In the rows, zero is written as 128.
Facts:
θ 317 <- J918, J775, J506, J468, J120, J602, J267, J912, J28, J141, J802, J966, J894, J679, J208, J361, J977, J866, J668, J360, J549, J911, J721, J178, J44, J861, J59, J235, J646, J280, J583, J817
θ 216 <- J867, J582, J764, J211, J569, J166, J58, J238, J404, J170, J957, J55, J388, J431, J621, J886, J35, J63, J927, J255, J554, J782, J437, J254, J378, J383, J93, J561, J945, J116, J628, J942, J659, J495, J201, J537, J368, J677, J356, J77, J644, J486, J502, J163, J45, J142, J688
θ 980 <- J973, J614, J396, J830, J187, J263, J276, J633, J580, J608, J917, J606, J399, J124, J257, J729, J675, J527, J879, J259, J442, J425, J663, J643, J295, J999, J348, J570, J456
θ 135 <- J355, J969, J347, J525, J367, J520, J121, J629, J824, J684, J99, J881, J298, J381, J386, J109, J895, J843, J209, J84, J723, J689, J717, J52, J807, J778, J200, J704, J420, J475, J672, J563, J972, J364, J825, J435, J285, J262
θ 412 <- J979, J322, J365, J148, J221, J393, J340, J376, J613, J799, J150, J746, J516, J586, J736, J702, J484, J728, J882, J230, J160
J867 α [J502, J942, J262]
J582 α [J267, J704]
J973 α [J502, J257, J621]
J764 α [J702, J468]
J355 α [J825, J824, J728]
J969 α [J586]
J347 α [J942]
J322 α [J979]
J525 α [J979]
J506 α [J502, J259, J799]
J396 α [J399, J628]
J830 α [J364, J881, J84, J643]
J367 α [J973, J399, J563, J285]
J468 α [J399, J262]
J120 α [J867, J633, J63, J799, J728]
J569 α [J468, J668]
J166 α [J502, J230]
J58 α [J782, J52]
J238 α [J399, J917, J420]
J602 α [J582]
J404 α [J506, J238, J365]
J520 α [J911]
J121 α [J927, J348]
J267 α [J979]
J170 α [J502, J399]
J957 α [J621]
J365 α [J966]
J912 α [J502, J917, J468]
J148 α [J399, J866, J911]
J629 α [J431, J435]
J824 α [J267, J163]
J684 α [J399]
J28 α [J659]
J881 α [J502]
J55 α [J580, J170, J895]
J276 α [J399]
J886 α [J355, J285]
J35 α [J399, J170, J881]
J633 α [J502]
J580 α [J502]
J141 α [J881]
J386 α [J399]
J221 α [J425]
J109 α [J170]
J608 α [J116]
J63 α [J399]
J917 α [J881, J63]
J255 α [J468, J775, J238]
J895 α [J59]
J554 α [J945, J468, J866]
J437 α [J957]
J966 α [J267, J468]
J378 α [J672, J633]
J383 α [J399, J704, J257]
J393 α [J399, J437]
J679 α [J561, J259, J895, J918, J728]
J843 α [J399]
J209 α [J569, J442, J621]
J93 α [J966, J881]
J606 α [J386, J668, J208]
J84 α [J399]
J945 α [J502, J704]
J723 α [J746, J170]
J628 α [J399, J778, J124]
J361 α [J502]
J942 α [J502]
J866 α [J399, J484]
J124 α [J782]
J668 α [J201]
J257 α [J399, J942, J979]
J613 α [J35, J356]
J729 α [J364, J393, J688]
J659 α [J881, J979]
J360 α [J399]
J549 α [J267, J643]
J689 α [J561, J979]
J911 α [J59, J972]
J721 α [J45, J506]
J799 α [J942, J59, J262]
J150 α [J689]
J495 α [J554, J867]
J675 α [J525]
J746 α [J59, J468, J895]
J52 α [J867]
J516 α [J867]
J807 α [J506, J843]
J778 α [J689]
J586 α [J506]
J537 α [J356, J257]
J368 α [J942]
J200 α [J502, J420]
J879 α [J200]
J677 α [J867, J425]
J44 α [J298, J257]
J356 α [J799]
J736 α [J502]
J259 α [J399, J659]
J77 α [J502]
J704 α [J942]
J420 α [J979]
J861 α [J399]
J702 α [J704]
J672 α [J59, J170]
J563 α [J399, J644]
J425 α [J116, J525, J633]
J972 α [J170]
J235 α [J45, J689]
J663 α [J381, J736]
J646 α [J746]
J643 α [J554]
J295 α [J957, J644, J148, J285]
J999 α [J942, J364, J775, J778, J420, J28]
J280 α [J621]
J644 α [J502, J399]
J583 α [J972, J866, J911]
J484 α [J267, J917, J63]
J728 α [J702, J399, J163, J257]
J882 α [J431, J361]
J825 α [J238]
J570 α [J120, J644, J633, J201]
J817 α [J644, J468, J298]
J502 α [J399]
J163 α [J59, J672, J659]
J230 α [J583, J35, J689]
J456 α [J702, J163]
J160 α [J116]
J262 α [J399, J170]
[J918, J867, J979, J347, J322, J506, J187, J569, J166, J520, J267, J365, J629, J824, J684, J28, J55, J298, J431, J621, J633, J580, J141, J221, J608, J63, J927, J802, J554, J782, J437, J966, J383, J393, J93, J606, J945, J723, J866, J376, J613, J729, J495, J516, J778, J201, J537, J200, J879, J44, J736, J442, J77, J59, J475, J702, J563, J425, J643, J280, J484, J348, J728, J825, J486, J502, J163, J45, J435, J688, J285] γ a
[J582, J973, J764, J211, J614, J525, J238, J121, J957, J881, J886, J35, J109, J917, J628, J259, J235, J646, J999, J644] γ d
[J355, J969, J775, J396, J830, J468, J120, J58, J404, J263, J148, J99, J381, J254, J894, J209, J84, J399, J208, J561, J116, J942, J124, J257, J360, J689, J721, J799, J150, J675, J677, J356, J704, J420, J861, J672, J663, J364, J583, J882, J817, J160] γ b
[J367, J388, J276, J386, J255, J895, J679, J843, J340, J361, J668, J659, J549, J911, J717, J746, J178, J586, J295, J570, J262] γ c
[J602, J170, J912, J378, J977, J52, J807, J527, J368, J972, J230, J142, J456] γ e

Known rows:
J824: [129 122 114 111 116 132 163 142 126 142 126 132 131 139 119 140 134 104
 148 107 110 157 138  96  96 152]
J360: [ 69 128 141  83 140 147  85 115 105 103 140 134 117 110 135  96 127 136
 131 189 164  85 129 155 150  58]
J520: [125 131 123  96 113 122 155 138 130 149 130 139 121 145 123 145 144 105
 153 113 109 152 128  82 109 150]
J911: [110 167 141 114 154 142 151 136 122 141 152 108 152 154 112 127  97 160
 122 167 165 157 183 160 187  49]
J254: [118 113 140 146 141 130  87 113 106  89 148 121 126  96 150 103 137 139
  85 126 153  76  99 170 146 118]
J977: [105 155 137  96 127 154 145 145 124 120 144 127 146 130 113 117  90 126
 140 168 141 160 172 145 135  84]
J347: [125 131 125  98 111 122 154 140 130 147 130 139 120 146 120 145 142 106
 153 113 113 153 129  83 109 153]
J435: [126 125 195 138  65 159 117 139  95 160  33 191 170 113  28 197  92  86
  91  79 146 131 198 115  95 186]
J586: [164 135 112 184 148  77 144 143 154 158 136  96 125 169 116 144 132 204
  79  92 139 119 139 131 182 134]
J166: [148 151 158  97 100 117 146 148 143 112 162 132 130 118 133 138 124 112
 126 116  96 155 115 113 127 170]
J606: [157 131 110 112 133 133 145 102 152 184  83 154 145 136 134 153 139 104
 177 133  84 158 106  97 105 137]
J388: [155 162 147 161 152 116 149 132 125 132 164 105 151 146 132 138 114 163
  82 108 154 147 143 161 196 109]
J895: [134 142 112 154 164 117 158 127 113 167 133 110 139 175 121 146 136 158
 109 105 169 142 157 131 179  92]
J830: [108 108  97 145 152 125  73 106 126 149  81 116 113 136 140 124 158 140
 144 144 158  61  87 130 140 104]
J675: [ 94 108  95 163 160 125  68  97 131 147  84 122  94 148 144 120 143 118
 135 162 166  70  88 122 146 120]
J142: [151 149 142 137 124 123 144 141 130 114 159 122 146 122 136 132 113 132
 102 111 127 145 130 144 147 140]
J917: [126 106  98 156 131 136  96 114 135 129  78 117 117 135 132 138 150 124
 174 133 127  95 115 122 107 119]
J843: [134 143 113 153 164 117 158 129 115 167 132 109 140 175 119 146 138 158
 111 105 169 142 157 130 178  92]
J782: [147 128 129 131 101 140 158 174 133  89 158  92 148 111 117 126 100 110
 114 101  98 157 140 135 102 173]
J468: [ 77 121 133  98 144 155  91 116 100 100 136 128 127 101 134  91 118 134
 125 186 164  92 138 167 136  56]
J420: [ 96  95 105 142 151 130  96 108  92 124 116 124 115 124 139 110 156 133
 115 122 170  73 112 140 128 102]

Rows:
No name comes twice in this set of rows, the named rows included.
[173 132 115 186 155  82 146 122 152 168 133 114 130 162 126 141 132 199
  78  94 132 127 135 137 180 128] | J746
[147 117  91 148 123 146 148 146 145 156  75 106 150 136 109 138 112 106
 163 117 103 157 132 113  80 155] | J348
[116  92  83 169 160 141  86 109 115 142  70 105 132 123 133 114 145 139
 136 134 158  70 101 152 118 101] | J399
[109 135 130  84 107 169 160 161 127 107 141 114 155 113 103 113  85 105
 154 161 108 177 175 136  90 107] | J918
[125 165 143 112 166 149 157 107 118 154 150 134 164 143 124 125  99 153
 118 171 151 168 178 168 184  35] | J668
[131 121 116 116 117 134 161 141 124 144 122 134 132 138 116 138 131 101
 144 107 112 160 140 100  95 154] | J475
[113 100 115 138 127 134 116 114 108 110 120 136 110 128 136 131 156 120
 149 116 137 100 133 122 106 119] | J881
[122 112 103 144 127 129  92 114 142 131  83 123 106 140 135 144 156 122
 178 136 127  88 110 111 117 123] | J999
[133 142 113 160 164 119 158 125 113 166 130 111 139 175 119 144 132 154
 106 105 169 145 159 133 175  95] | J717
[124 141 116 120 132 114 147 137 124 152 133 131 122 159 125 146 144 130
 137 112 143 134 135 101 140 126] | J807
[167 133 142 124 115 142 164 127 129 114 151 138 162  97 137 126 110 104
 116 107  85 171 127 142 103 155] | J201
[ 78 111 124 112 145 165  95 122  94  90 132 114 137  99 126  84 110 137
 121 178 165  94 147 178 125  56] | J775

Now the same nodes, written a new way:
Known rows:
J569: [130 174 143 148 144  93  99 112 144 124 145 126 160 132 144 117 134 139
 148  88 143 158 159 108 137 100 114 160]
J178: [139 159 100 160 176 100 114 135 161 134 134 137 139 218 136 139 125 120
 194  98 146 137 151 117 140 126 108 181]
J276: [136 175 105 162 157  92 105 127 150 118 129 137 150 209 147 132 113 117
 189  99 148 139 154 110 175 133 137 172]
J580: [126 166 126 129 128 110  84 102 145 118 133 141 166 160 135 115 120 129
 157 102 141 146 163 126 139 118 130 163]
J629: [136 104 140 148 178 108  95  77 145 102 133 169 132 128 126 144 104 133
 183 116 129 157 129  87 143  68 110 199]
J736: [104 119 112 128 146 110 103 109 136 119 161 152 136  94 149 141 126 120
 193 105 160 162 156 150 141  79 130 168]
J728: [ 99 126 114 136 150 108 111 100 128 124 152 156 148 101 128 124 126 123
 180  95 139 170 161 124 151  85 124 185]
J257: [146 150 120 129 132 118 112  93 153 110 130 114 183 211 139 127 127 117
 182  70 159 161 170 133 161 132 145 174]
J675: [140 143 120 133 129 110 119  96 156 107 135 114 190 224 134 136 127 107
 170  86 160 168 169 134 170 132 143 171]
J201: [130 171 143 143 145  98  92 110 144 133 134 126 162 130 140 112 140 136
 157  86 144 163 156 115 129 102 120 160]
J704: [137 119 117 136 163 130 125  87 146 119 160 138 174 184 131 127 124 131
 212  67 168 173 156 119 168  91 133 185]
J881: [126 130 132 132 143 138 112  92 120 102 165 148 190 132 106 147 129 134
 205  86 163 166 146  76 143  65 110 182]
J93: [124 170 141 148 143  87 109 109 146 117 160 137 160 139 137 125 129 130
 140  95 140 145 150 115 145 102 118 161]
J723: [115 137 123 141 158 116 105  97 137 118 174 165 156 137 128 118 112 145
 177 103 146 156 150 103 156  77 112 174]
J729: [124 170 125 133 126 107  91 103 144 112 141 140 166 163 137 114 116 132
 149 103 137 145 165 118 146 118 125 164]
J778: [114 135 123 134 160 122  98  95 136 128 162 167 159 134 123 112 117 142
 188  99 149 159 147 112 147  79 119 175]
J437: [128 172 142 146 144  94  99 110 145 126 147 131 161 134 140 118 135 135
 149  88 142 154 154 113 137 101 119 161]
J221: [ 91 115 115 141 148  98 115 107 132 124 153 154 160 118 122 135 128 110
 167 117 141 184 159 125 160  82 120 181]
J484: [ 99 126 114 135 151 108 111 101 128 125 151 156 148 101 128 124 126 124
 180  95 139 170 161 125 150  84 124 186]
J322: [ 96 125 114 140 149 102 118 101 130 117 161 158 148 107 128 129 122 121
 170 101 137 166 160 122 159  84 120 185]
J255: [136 177 121 175 174  76 121 133 151 128 144 133 145 185 147 138 129 115
 183  88 151 141 139 107 172 118 131 170]

Rows:
No name comes twice in this set of rows, the named rows included.
[138 163 135 127 112 126  98  99 128  93 134 121 198 157 119 145 132 123
 175  88 155 157 163  87 134 106 121 170] | J973
[125 168 126 133 127 104  93 104 145 109 145 142 164 164 137 120 114 129
 148 107 138 142 161 121 148 117 126 162] | J879
[135 117 116 134 163 130 125  85 146 120 160 141 175 185 127 127 125 128
 213  67 168 171 154 122 169  91 136 186] | J689
[126 132 131 138 140 132 119  93 121  93 175 148 189 136 110 152 123 135
 195  90 162 162 147  70 151  64 105 181] | J109
[132 162 121 145 141 108 108 117 155 113 155 129 150 170 141 127 120 151
 141 103 132 146 176 103 122 108  80 171] | J280
[131 146 103 169 187 110 107 124 139 136 144 151 142 176 143 124 116 137
 228  92 158 164 146  92 174  91 124 184] | J386
[132 118 115 135 163 125 136  83 147 110 175 148 173 189 125 134 119 126
 205  70 165 158 148 122 178  93 135 187] | J969
[140 167 151 143 128 108 114 105 129 101 148 114 193 131 122 151 146 126
 167  75 158 162 153  77 133  89 111 168] | J957
[122 123 132 132 143 135 110  95 122 108 160 147 197 140 102 149 133 125
 202  96 165 177 144  79 143  65 111 179] | J525
[116 108 107 137 154 110 147  90 138 110 161 134 165 157 131 143 129 107
 197  66 157 174 164 134 180  98 139 196] | J150
[146 149 105 162 182  96 112 129 163 127 124 139 130 213 137 149 122 117
 195 101 141 134 145 113 137 124 107 189] | J361
[101 128 114 136 151 109 109 101 127 125 150 154 148 101 131 122 127 127
 180  93 138 172 163 121 150  83 122 186] | J393
[142 126 118 149 158 127 127  94 144 110 164 124 171 182 146 128 120 145
 203  67 166 182 171  99 176  86 119 185] | J209
[132 173 143 144 145  98  92 111 144 131 136 125 160 129 144 112 139 139
 157  84 144 162 159 112 130 101 119 160] | J621
[124 164 126 129 128 109  84 104 144 119 131 140 169 163 133 114 121 127
 155 106 141 153 164 125 140 118 130 162] | J633

